Below is a small trained network, with its code and all its weights. Each question gives an input and a class and asks what happens when units are switched off, that is, made to give their printed mean instead of their output.

import numpy as np


def w(rows, s, z=0):
    codes = np.array(rows[::2]) - 128.0
    scale = np.full(codes.shape[1], s)
    scale[-1] = z or s
    return codes * scale


def norm(h):
    return h / np.sqrt((h * h).mean(-1, keepdims=True) + 1e-5)


def f(y):
    return y / 2 * (1 + np.tanh(0.7978845608 * (y + 0.044715 * y**3)))


def log_softmax(a):
    a = a - a.max(-1, keepdims=True)
    return a - np.log(np.exp(a).sum(-1, keepdims=True))


def net(x, mask):
    res = np.array(x, float).reshape(1, 3) / 4 @ E
    u = 0
    for l in range(2):
        y = f(norm(res) @ A[l][:, :-1].T + A[l][:, -1])
        res = res + np.where(mask[u : u + 15], y, B[l][:, -1]) @ B[l][:, :-1]
        u += 15
    return log_softmax(norm(res)[-1] @ U[:, :-1].T + U[:, -1])


A, B = {}, {}
E = w([
[129,143,137,129,162,124,194,154,1,119,178,18],'x0',
[229,58,202,196,60,126,71,180,114,134,157,49],'x1',
[95,217,143,162,222,129,92,189,228,64,220,92],'x2',
],0.0067)
A[0] = w([
[133,63,99,160,106,154,109,65,63,142,74,135,111],'0.n0',
[146,89,195,154,142,167,137,123,138,194,144,153,58],'0.n1',
[145,154,130,94,163,102,157,204,162,79,166,119,189],'0.n2',
[201,153,136,188,88,163,60,182,99,168,177,166,254],'0.n3',
[130,117,144,153,88,138,98,90,170,55,108,169,36],'0.n4',
[102,74,139,132,134,100,200,135,138,135,167,102,106],'0.n5',
[156,190,89,144,148,137,62,133,146,118,188,139,127],'0.n6',
[167,200,181,141,138,155,253,150,80,150,126,124,158],'0.n7',
[161,180,58,115,120,129,39,177,121,159,36,192,104],'0.n8',
[110,155,110,169,165,105,186,58,131,65,118,154,106],'0.n9',
[141,147,168,88,106,99,163,90,152,210,88,108,54],'0.n10',
[153,73,97,179,186,129,111,79,221,157,127,135,120],'0.n11',
[64,124,140,151,124,113,181,147,128,151,90,119,121],'0.n12',
[106,94,152,94,112,160,35,147,159,131,123,89,100],'0.n13',
[57,118,242,109,124,120,127,52,159,156,156,173,113],'0.n14',
],0.0063,0.0021)
B[0] = w([
[92,195,70,156,63,187,133,99,172,143,80,57,236],'0.n0',
[191,135,133,72,181,97,254,192,140,148,104,143,142],'0.n1',
[178,81,88,165,98,194,154,104,76,135,87,129,218],'0.n2',
[77,192,160,138,136,49,140,79,150,130,112,153,254],'0.n3',
[107,98,164,35,160,137,80,126,118,90,175,187,170],'0.n4',
[94,57,89,122,137,147,16,38,142,160,88,197,147],'0.n5',
[86,127,105,210,45,196,141,158,163,195,56,136,194],'0.n6',
[144,123,173,87,141,84,61,150,128,46,94,160,218],'0.n7',
[202,186,124,82,130,138,78,203,51,114,103,165,202],'0.n8',
[190,18,193,205,119,54,177,102,159,112,118,117,178],'0.n9',
[132,162,157,166,115,195,196,182,140,121,146,86,147],'0.n10',
[112,80,123,94,167,177,122,159,58,47,155,145,191],'0.n11',
[124,94,132,156,124,178,174,197,154,165,86,74,142],'0.n12',
[164,139,154,109,142,75,179,71,121,137,127,97,167],'0.n13',
[114,121,208,120,95,147,162,135,156,44,129,80,159],'0.n14',
],0.0053,0.0045)
A[1] = w([
[113,129,126,150,149,114,179,163,72,144,114,64,178],'1.n0',
[68,131,76,120,205,138,175,135,144,128,105,164,90],'1.n1',
[146,70,155,139,157,153,91,172,118,85,102,156,171],'1.n2',
[113,138,144,145,176,148,102,162,39,131,140,146,178],'1.n3',
[75,255,130,121,174,92,113,112,115,131,92,110,162],'1.n4',
[116,91,99,180,106,140,146,202,148,115,95,107,79],'1.n5',
[73,224,88,193,162,67,86,146,143,183,151,135,83],'1.n6',
[123,136,129,148,221,180,122,112,157,86,186,24,137],'1.n7',
[111,115,97,102,180,125,111,120,62,145,189,73,64],'1.n8',
[207,100,180,168,107,116,111,145,181,165,189,56,84],'1.n9',
[118,116,116,186,71,93,114,100,138,127,80,124,252],'1.n10',
[131,169,137,147,170,191,98,165,163,167,186,121,64],'1.n11',
[113,204,89,149,141,171,179,145,112,96,94,188,151],'1.n12',
[118,138,139,96,178,78,247,103,140,120,141,167,144],'1.n13',
[131,164,109,163,163,147,53,156,187,131,167,162,137],'1.n14',
],0.0081,0.0027)
B[1] = w([
[131,168,114,42,102,159,105,115,212,116,106,254,240],'1.n0',
[196,94,176,125,135,107,159,78,154,230,159,130,209],'1.n1',
[107,150,159,128,136,148,89,188,68,87,139,119,195],'1.n2',
[108,154,137,185,98,198,42,155,237,109,161,157,177],'1.n3',
[127,129,205,201,110,94,80,223,38,55,118,140,180],'1.n4',
[93,181,86,187,139,149,65,166,64,94,79,140,159],'1.n5',
[120,139,128,193,86,182,133,128,80,127,69,113,160],'1.n6',
[101,99,93,28,75,139,191,56,91,136,68,105,219],'1.n7',
[238,84,149,22,113,131,88,165,198,74,112,215,169],'1.n8',
[82,97,126,157,200,50,165,120,144,203,164,176,229],'1.n9',
[95,136,88,162,216,171,137,142,135,70,203,80,253],'1.n10',
[184,122,37,120,132,169,148,89,122,155,102,81,159],'1.n11',
[131,104,134,164,144,65,122,137,124,134,182,69,244],'1.n12',
[123,133,136,196,132,95,63,158,150,177,189,82,183],'1.n13',
[157,124,99,43,46,131,168,88,68,145,74,105,206],'1.n14',
],0.0062,0.0057)
U = w([
[120,132,38,128,71,196,201,58,103,137,62,71,142],'0',
[173,106,185,7,107,130,63,138,163,72,128,218,141],'1',
[120,93,186,191,195,6,170,83,149,219,194,124,147],'2',
[78,171,168,218,173,159,65,208,92,48,169,99,144],'3',
[103,161,167,107,181,201,128,201,159,222,151,113,16],'4',
[151,173,148,110,214,194,149,200,140,200,151,129,5],'5',
[127,181,162,103,203,213,142,218,150,236,153,124,3],'6',
[150,185,143,108,211,181,138,207,137,210,140,128,14],'7',
],0.015,0.016)

Each question gives the input, the list of numbers given to net, and the class t.
The units are the neurons (one row each of A and B). Each row of codes is followed by its name. A weight is (code - 128) times the scale printed after its matrix; where a second scale follows, it is the last column's (A, B and U).
mask holds one flag per neuron, layer by layer. A switched-off neuron (its flag False) gives its mean, the last column of its row in B, instead of its output. The means were averaged over made-up inputs and are rounded, as every weight is.
A unit's drop is (log p(t) with every unit on - log p(t) with that unit switched off) / (log p(t) with every unit on - log p(t) with every unit switched off).
The circuit of an input: a set's keep is (log p(t) with only the set's units on - log p(t) with every unit switched off) / (log p(t) with every unit on - log p(t) with every unit switched off). Starting from the 12 units with the biggest drops (on a tie, the unit counted first), units are removed one at a time, each time the one whose removal leaves the highest keep (on an exact tie, the one counted first), for as long as the keep stays at least 0.8.
circuit, biggest first: the units of the circuit, biggest drop first
k most important neurons: the k neurons with the biggest drops, biggest first
top k neurons in layer l: the k neurons of layer l with the biggest drops, biggest first
drop of u: that unit's drop, to one decimal
input [-3,0,1], class 3: circuit, biggest first -> (1.n0)
input [6,6,3], class 1: circuit, biggest first -> (1.n8; 1.n0)
input [-1,2,1], class 3: circuit, biggest first -> (0.n3; 1.n4)
input [-8,4,8], class 0: 2 most important neurons -> (1.n14; 1.n11)
input [4,-3,3], class 1: 4 most important neurons -> (0.n3; 0.n0; 1.n0; 1.n7)
input [-8,-6,8], class 0: 4 most important neurons -> (1.n14; 0.n7; 0.n6; 1.n11)
input [-4,-6,-5], class 2: top 2 neurons in layer 0 -> (0.n2; 0.n6)
input [7,6,6], class 1: 2 most important neurons -> (1.n8; 0.n0)
input [5,-5,4], class 1: 4 most important neurons -> (0.n3; 1.n0; 1.n8; 0.n0)
input [1,-4,-3], class 2: top 2 neurons in layer 1 -> (1.n2; 1.n1)
input [-7,-4,7], class 0: top 3 neurons in layer 1 -> (1.n14; 1.n11; 1.n0)
input [-7,8,-6], class 2: 2 most important neurons -> (1.n0; 0.n7)
input [1,3,-3], class 3: top 4 neurons in layer 0 -> (0.n0; 0.n2; 0.n3; 0.n9)
input [0,5,3], class 2: circuit, biggest first -> (1.n9)
input [-7,-6,7], class 0: top 4 neurons in layer 1 -> (1.n14; 1.n11; 1.n0; 1.n8)
input [-2,1,-3], class 3: top 2 neurons in layer 0 -> (0.n0; 0.n2)
input [4,5,-2], class 2: 3 most important neurons -> (1.n9; 0.n11; 0.n8)
input [0,-8,8], class 0: drop of 0.n3 -> 0.4
input [2,5,2], class 2: drop of 1.n11 -> 0.0
input [-4,3,-6], class 0: circuit, biggest first -> (0.n0)
input [-7,-1,8], class 0: drop of 1.n14 -> 0.3
input [2,-7,-6], class 2: top 2 neurons in layer 0 -> (0.n2; 0.n6)
